Below are the code and all the weights of a small trained network. Each question names an input and a target symbol and asks about switching units off, where a switched-off unit gives its printed mean instead of its output.

import numpy as np


def w(rows, s, z=0):
    codes = np.array(rows[::2]) - 128.0
    scale = np.full(codes.shape[1], s)
    scale[-1] = z or s
    return codes * scale


def f(y):
    return y / 2 * (1 + np.tanh(0.7978845608 * (y + 0.044715 * y**3)))


def softmax(a):
    e = np.exp(a - a.max(-1, keepdims=True))
    return e / e.sum(-1, keepdims=True)


def log_softmax(a):
    a = a - a.max(-1, keepdims=True)
    return a - np.log(np.exp(a).sum(-1, keepdims=True))


def net(x, mask):
    ids = ['αβγδεζηθλμξπστφψ'.index(c) for c in x.split()]
    T = len(ids)
    res = E[ids] + P[:T]
    q, k, v = (res @ M[0].T for M in (Q, K, V))
    z = softmax(np.where(np.tri(T) > 0, q @ k.T / 2**0.5, -1e9)) @ v
    res = res + np.where(mask[0], z, O[0][:, -1]) @ O[0][:, :-1]
    y = f(res @ A[0][:, :-1].T + A[0][:, -1])
    res = res + np.where(mask[1:9], y, B[0][:, -1]) @ B[0][:, :-1]
    return log_softmax(res[-1] @ U[:, :-1].T + U[:, -1])


Q, K, V, O, A, B = {}, {}, {}, {}, {}, {}
E = w([
[127,118,93,94,146,146,97,59,154,107,174],'α',
[107,87,203,128,118,129,94,170,127,140,131],'β',
[97,81,100,181,106,144,86,93,101,128,125],'γ',
[99,162,157,183,156,115,106,120,80,226,101],'δ',
[122,149,204,89,152,123,146,166,120,154,156],'ε',
[146,132,100,163,157,122,137,183,8,118,106],'ζ',
[124,122,171,103,147,145,91,175,127,171,148],'η',
[40,120,169,86,100,141,125,171,113,143,129],'θ',
[136,99,205,144,120,164,207,159,103,125,80],'λ',
[134,106,182,80,142,89,105,154,134,164,109],'μ',
[160,139,114,93,78,139,102,165,126,168,128],'ξ',
[136,151,164,159,121,196,128,132,157,134,153],'π',
[204,120,115,94,66,146,163,120,140,145,118],'σ',
[98,69,129,141,126,91,123,177,158,145,252],'τ',
[96,159,130,177,111,81,125,129,152,122,223],'φ',
[151,151,123,173,127,102,146,99,167,103,113],'ψ',
],0.022)
P = w([
[176,82,183,104,210,113,53,120,6,50,255],'0',
[149,87,230,88,146,107,51,93,36,73,230],'1',
[133,106,182,74,126,111,81,104,51,80,229],'2',
[134,115,202,79,119,122,85,111,78,94,197],'3',
[127,121,194,87,108,127,86,119,100,113,178],'4',
[126,128,180,96,104,132,96,130,121,130,171],'5',
[124,137,172,105,92,137,108,138,141,142,154],'6',
[129,141,163,116,88,138,120,153,159,161,142],'7',
[132,148,155,125,82,143,129,163,179,171,126],'8',
[140,153,141,137,80,145,144,182,194,187,119],'9',
[138,164,132,142,71,147,160,191,216,199,104],'10',
[137,164,131,156,66,171,179,209,219,216,92],'11',
[146,167,114,165,69,171,193,224,241,238,80],'12',
],0.0087)
Q[0] = w([
[123,131,2,147,171,106,146,43,117,65,133],'h0',
[131,123,126,108,89,118,117,126,175,133,181],'h0',
],0.018)
K[0] = w([
[129,118,136,107,147,132,105,102,76,96,136],'h0',
[120,138,113,143,126,128,134,96,250,104,137],'h0',
],0.019)
V[0] = w([
[247,165,78,107,41,235,132,107,121,181,62],'h0',
[175,233,129,219,119,87,196,2,160,76,102],'h0',
],0.0068)
O[0] = w([
[107,117,146,65,151,94,52,84,102,45,182,2],'h0',
[171,89,169,130,134,154,111,41,1,170,171,106],'h0',
],0.0095,0.0017)
A[0] = w([
[111,181,135,168,169,36,107,137,158,5,119,91],'n0',
[156,36,123,163,115,124,181,154,120,52,109,111],'n1',
[158,87,99,52,87,120,172,140,136,189,51,2],'n2',
[50,120,142,138,199,49,71,165,96,124,199,94],'n3',
[102,75,127,118,163,123,93,89,88,198,185,84],'n4',
[153,68,94,175,143,91,160,85,116,110,130,152],'n5',
[159,95,138,138,103,80,102,130,18,151,154,86],'n6',
[133,171,123,183,116,168,134,162,153,175,107,80],'n7',
],0.012,0.0062)
B[0] = w([
[127,254,157,213,176,253,59,105,159,67,131,170],'n0',
[121,180,222,125,49,65,36,22,199,102,119,161],'n1',
[74,110,78,240,136,10,185,87,159,167,248,155],'n2',
[160,113,21,53,47,89,161,85,96,209,176,188],'n3',
[63,112,119,121,231,50,148,93,154,79,91,233],'n4',
[125,90,99,108,177,154,71,194,148,57,46,167],'n5',
[106,195,117,126,86,202,150,83,183,214,90,253],'n6',
[160,63,112,64,153,193,150,25,137,80,161,242],'n7',
],0.0081,0.0069)
U = w([
[115,95,112,116,224,71,110,82,93,33,152,190],'α',
[158,150,150,186,194,159,96,58,168,93,88,75],'β',
[52,67,92,198,68,147,39,89,137,114,100,86],'γ',
[117,111,135,122,125,142,113,134,143,130,106,51],'δ',
[146,116,151,68,162,170,196,161,120,117,91,88],'ε',
[97,138,187,116,102,100,154,113,133,90,96,97],'ζ',
[143,118,120,88,174,188,112,170,152,150,98,61],'η',
[56,135,115,116,125,171,187,156,122,91,85,121],'θ',
[108,119,129,105,121,144,133,172,139,136,95,114],'λ',
[98,138,141,181,185,83,120,202,170,163,101,217],'μ',
[116,230,89,147,79,122,86,187,134,163,96,158],'ξ',
[159,97,107,99,88,83,100,193,82,158,108,254],'π',
[190,123,102,57,63,150,98,72,92,87,135,102],'σ',
[163,109,84,110,75,85,162,129,167,95,161,49],'τ',
[146,98,157,210,123,161,135,122,53,129,252,223],'φ',
[104,150,116,142,111,120,159,78,113,193,113,111],'ψ',
],0.011,0.0073)

Each question gives the input, a string of symbols that net reads in full, and the target symbol t.
The units are the heads (2 rows each of Q, K, V and O) and the neurons (one row each of A and B). Each row of codes is followed by its name. A weight is (code - 128) times the scale printed after its matrix; where a second scale follows, it is the last column's (O, A, B and U).
mask holds one flag per unit, heads first, then neurons. A switched-off unit (its flag False) gives its mean, the last column of its rows in O or B, instead of its output. The means were averaged over made-up inputs and are rounded, as every weight is.
A unit's drop is (log p(t) with every unit on - log p(t) with that unit switched off) / (log p(t) with every unit on - log p(t) with every unit switched off).
The circuit of an input: a set's keep is (log p(t) with only the set's units on - log p(t) with every unit switched off) / (log p(t) with every unit on - log p(t) with every unit switched off). Starting from all 9 units, units are removed one at a time, each time the one whose removal leaves the highest keep (on an exact tie, the one counted first), for as long as the keep stays at least 0.8.
circuit, biggest first: the units of the circuit, biggest drop first
most important unit: the unit with the biggest drop
top k neurons: the k neurons with the biggest drops, biggest first
drop of u: that unit's drop, to one decimal
input δ τ τ α σ δ θ, target σ: circuit, biggest first => h0; n3
input η π ψ φ φ β η, target φ: circuit, biggest first => h0; n2; n7; n6
input γ σ μ, target σ: circuit, biggest first => n3; h0
input τ μ τ γ φ λ α ξ ε ζ, target ξ: circuit, biggest first => h0; n0; n7; n4
input ψ σ ζ β θ π β, target π: most important unit => n3
input σ β δ θ ψ ψ α θ σ ψ ψ ζ θ, target ψ: circuit, biggest first => h0; n6
input α σ τ ε α η ξ, target ξ: circuit, biggest first => h0; n0; n7
input η δ τ η θ, target τ: circuit, biggest first => n7; h0; n2
input ψ θ μ σ λ β π, target φ: circuit, biggest first => n4; n6
input ψ γ σ σ ψ ψ σ ξ β, target σ: circuit, biggest first => n3; h0
input ξ β σ ψ φ ψ π α φ ψ τ, target ψ: circuit, biggest first => n6; h0; n3
input ψ ξ δ α α α ψ η ψ θ φ, target ψ: circuit, biggest first => h0; n6; n4
input α ψ δ π ψ ψ β π π θ, target π: top 2 neurons => n3; n7
input ψ β β β α ξ β ε ξ θ, target ξ: top 2 neurons => n0; n7
input β β π τ θ π μ ξ ε, target ξ: top 2 neurons => n0; n3
input θ ψ μ ψ δ γ ξ ξ β, target ξ: top 3 neurons => n0; n3; n7
input λ π ψ β π μ, target π: top 3 neurons => n3; n7; n0
input σ ξ θ, target σ: top 2 neurons => n3; n6
input ψ π τ θ α ξ, target ξ: top 2 neurons => n7; n0
input σ π β η ψ λ ε η μ, target μ: top 2 neurons => n2; n3
input μ ξ μ, target ξ: top 3 neurons => n0; n3; n7
input β δ φ β ψ π ψ ζ σ, target ψ: drop of n2 => 0.2
